Below are the code and all the weights of a small trained network. Each question names an input and a class and asks about switching units off, where a switched-off unit gives its printed mean instead of its output.

import numpy as np


def w(rows, s, z=0):
    codes = np.array(rows[::2]) - 128.0
    scale = np.full(codes.shape[1], s)
    scale[-1] = z or s
    return codes * scale


def norm(h):
    return h / np.sqrt((h * h).mean(-1, keepdims=True) + 1e-5)


def f(y):
    return np.maximum(y, 0)


def log_softmax(a):
    a = a - a.max(-1, keepdims=True)
    return a - np.log(np.exp(a).sum(-1, keepdims=True))


def net(x, mask):
    res = np.array(x, float).reshape(1, 6) / 4 @ E
    u = 0
    for l in range(3):
        y = f(norm(res) @ A[l][:, :-1].T + A[l][:, -1])
        res = res + np.where(mask[u : u + 13], y, B[l][:, -1]) @ B[l][:, :-1]
        u += 13
    return log_softmax(norm(res)[-1] @ U[:, :-1].T + U[:, -1])


A, B = {}, {}
E = w([
[10,85,155,80],'x0',
[140,78,72,121],'x1',
[119,151,112,106],'x2',
[127,192,175,105],'x3',
[147,89,158,162],'x4',
[100,135,117,143],'x5',
],0.011)
A[0] = w([
[142,156,110,152,53],'0.n1',
[130,246,186,165,167],'0.n2',
[72,93,159,32,235],'0.n3',
[125,193,79,149,81],'0.n4',
[107,137,137,29,172],'0.n5',
[174,110,66,183,177],'0.n6',
[90,93,131,123,149],'0.n7',
[146,147,111,131,3],'0.n8',
[96,153,107,201,248],'0.n9',
[119,172,157,142,109],'0.n10',
[129,66,133,137,90],'0.n11',
[198,83,85,111,246],'0.n12',
[174,109,119,165,222],'0.n13',
],0.012,0.0021)
B[0] = w([
[190,117,224,55,162],'0.n1',
[188,112,183,153,250],'0.n2',
[45,49,169,173,251],'0.n3',
[135,109,156,253,182],'0.n4',
[169,139,138,197,198],'0.n5',
[75,231,52,132,254],'0.n6',
[130,146,156,54,189],'0.n7',
[93,189,146,160,145],'0.n8',
[189,182,106,100,190],'0.n9',
[155,84,112,166,167],'0.n10',
[84,112,92,77,180],'0.n11',
[87,189,89,118,251],'0.n12',
[77,230,107,177,230],'0.n13',
],0.0058,0.0061)
A[1] = w([
[160,174,97,201,212],'1.n1',
[203,150,112,239,154],'1.n2',
[223,170,160,155,217],'1.n3',
[66,154,181,126,203],'1.n4',
[73,159,163,134,251],'1.n5',
[70,189,156,76,154],'1.n6',
[186,76,91,209,245],'1.n7',
[150,182,137,169,177],'1.n8',
[61,126,172,129,149],'1.n9',
[113,83,198,99,44],'1.n10',
[10,88,91,110,109],'1.n11',
[81,85,84,73,120],'1.n12',
[132,94,147,139,166],'1.n13',
],0.013,0.0029)
B[1] = w([
[93,146,87,40,238],'1.n1',
[106,172,149,78,245],'1.n2',
[86,79,148,123,228],'1.n3',
[227,113,127,179,182],'1.n4',
[214,138,133,141,188],'1.n5',
[123,113,124,181,158],'1.n6',
[129,155,75,22,184],'1.n7',
[54,39,202,64,210],'1.n8',
[204,160,119,214,184],'1.n9',
[141,158,153,176,164],'1.n10',
[200,90,143,89,220],'1.n11',
[141,83,190,62,175],'1.n12',
[95,146,2,101,149],'1.n13',
],0.0068,0.011)
A[2] = w([
[46,50,66,170,245],'2.n1',
[107,73,70,104,82],'2.n2',
[200,107,138,155,214],'2.n3',
[76,171,171,136,45],'2.n4',
[114,106,153,130,4],'2.n5',
[83,198,131,62,201],'2.n6',
[73,183,86,6,217],'2.n7',
[208,154,73,108,173],'2.n8',
[153,157,162,145,97],'2.n9',
[187,186,125,129,148],'2.n10',
[144,106,136,231,246],'2.n11',
[126,39,220,198,59],'2.n12',
[155,11,83,188,117],'2.n13',
],0.012,0.0023)
B[2] = w([
[195,237,166,46,149],'2.n1',
[188,181,160,95,150],'2.n2',
[93,123,46,142,168],'2.n3',
[202,2,112,55,146],'2.n4',
[148,164,91,179,132],'2.n5',
[86,74,196,174,213],'2.n6',
[81,137,149,192,249],'2.n7',
[60,69,86,124,157],'2.n8',
[167,121,121,43,143],'2.n9',
[205,38,190,135,153],'2.n10',
[85,134,93,150,163],'2.n11',
[116,181,50,158,187],'2.n12',
[208,89,122,56,176],'2.n13',
],0.0079,0.014)
U = w([
[6,145,186,136,158],'0',
[159,105,183,14,255],'1',
[192,82,54,134,134],'2',
[175,161,153,244,26],'3',
[7,175,36,64,41],'4',
],0.016,0.0059)

Each question gives the input, the list of numbers given to net, and the class t.
The units are the neurons (one row each of A and B). Each row of codes is followed by its name. A weight is (code - 128) times the scale printed after its matrix; where a second scale follows, it is the last column's (A, B and U).
mask holds one flag per neuron, layer by layer. A switched-off neuron (its flag False) gives its mean, the last column of its row in B, instead of its output. The means were averaged over made-up inputs and are rounded, as every weight is.
A unit's drop is (log p(t) with every unit on - log p(t) with that unit switched off) / (log p(t) with every unit on - log p(t) with every unit switched off).
The circuit of an input: a set's keep is (log p(t) with only the set's units on - log p(t) with every unit switched off) / (log p(t) with every unit on - log p(t) with every unit switched off). Starting from the 12 units with the biggest drops (on a tie, the unit counted first), units are removed one at a time, each time the one whose removal leaves the highest keep (on an exact tie, the one counted first), for as long as the keep stays at least 0.8.
units of the circuit, in order: the units of the circuit, biggest drop first
k most important neurons: the k neurons with the biggest drops, biggest first
k most important neurons of layer l: the k neurons of layer l with the biggest drops, biggest first
drop of u: that unit's drop, to one decimal
input [0,-2,-8,2,0,4], class 1: units of the circuit, in order => [2.n4]
input [0,-7,3,5,-4,2], class 1: 2 most important neurons => [2.n7 2.n9]
input [-8,1,3,-3,-6,-3], class 4: units of the circuit, in order => [0.n6 2.n8]
input [1,-5,5,0,-4,-5], class 2: 2 most important neurons => [0.n3 2.n7]
input [-4,8,2,1,-3,-7], class 0: 2 most important neurons => [2.n7 2.n6]
input [6,2,-1,-2,-7,4], class 1: 2 most important neurons => [2.n13 2.n7]
input [-8,2,-8,6,-6,5], class 0: 3 most important neurons of layer 2 => [2.n7 2.n13 2.n6]
input [1,-6,-4,1,3,0], class 3: 3 most important neurons => [1.n1 2.n13 2.n12]
input [-3,7,-1,1,5,-8], class 0: 2 most important neurons of layer 2 => [2.n7 2.n6]
input [1,-7,2,4,4,-8], class 3: 2 most important neurons => [1.n1 2.n12]
input [-7,3,-6,7,-2,8], class 0: 3 most important neurons of layer 2 => [2.n7 2.n13 2.n6]
input [6,6,3,-1,0,1], class 1: drop of 0.n5 => -0.1
input [4,-1,6,-8,-2,0], class 2: drop of 1.n2 => 0.2
input [-6,4,2,-2,-5,6], class 4: units of the circuit, in order => [0.n6]
input [-6,-4,-7,7,-4,8], class 1: drop of 0.n2 => 0.1
input [4,7,8,0,-2,1], class 1: 3 most important neurons of layer 0 => [0.n13 0.n2 0.n4]
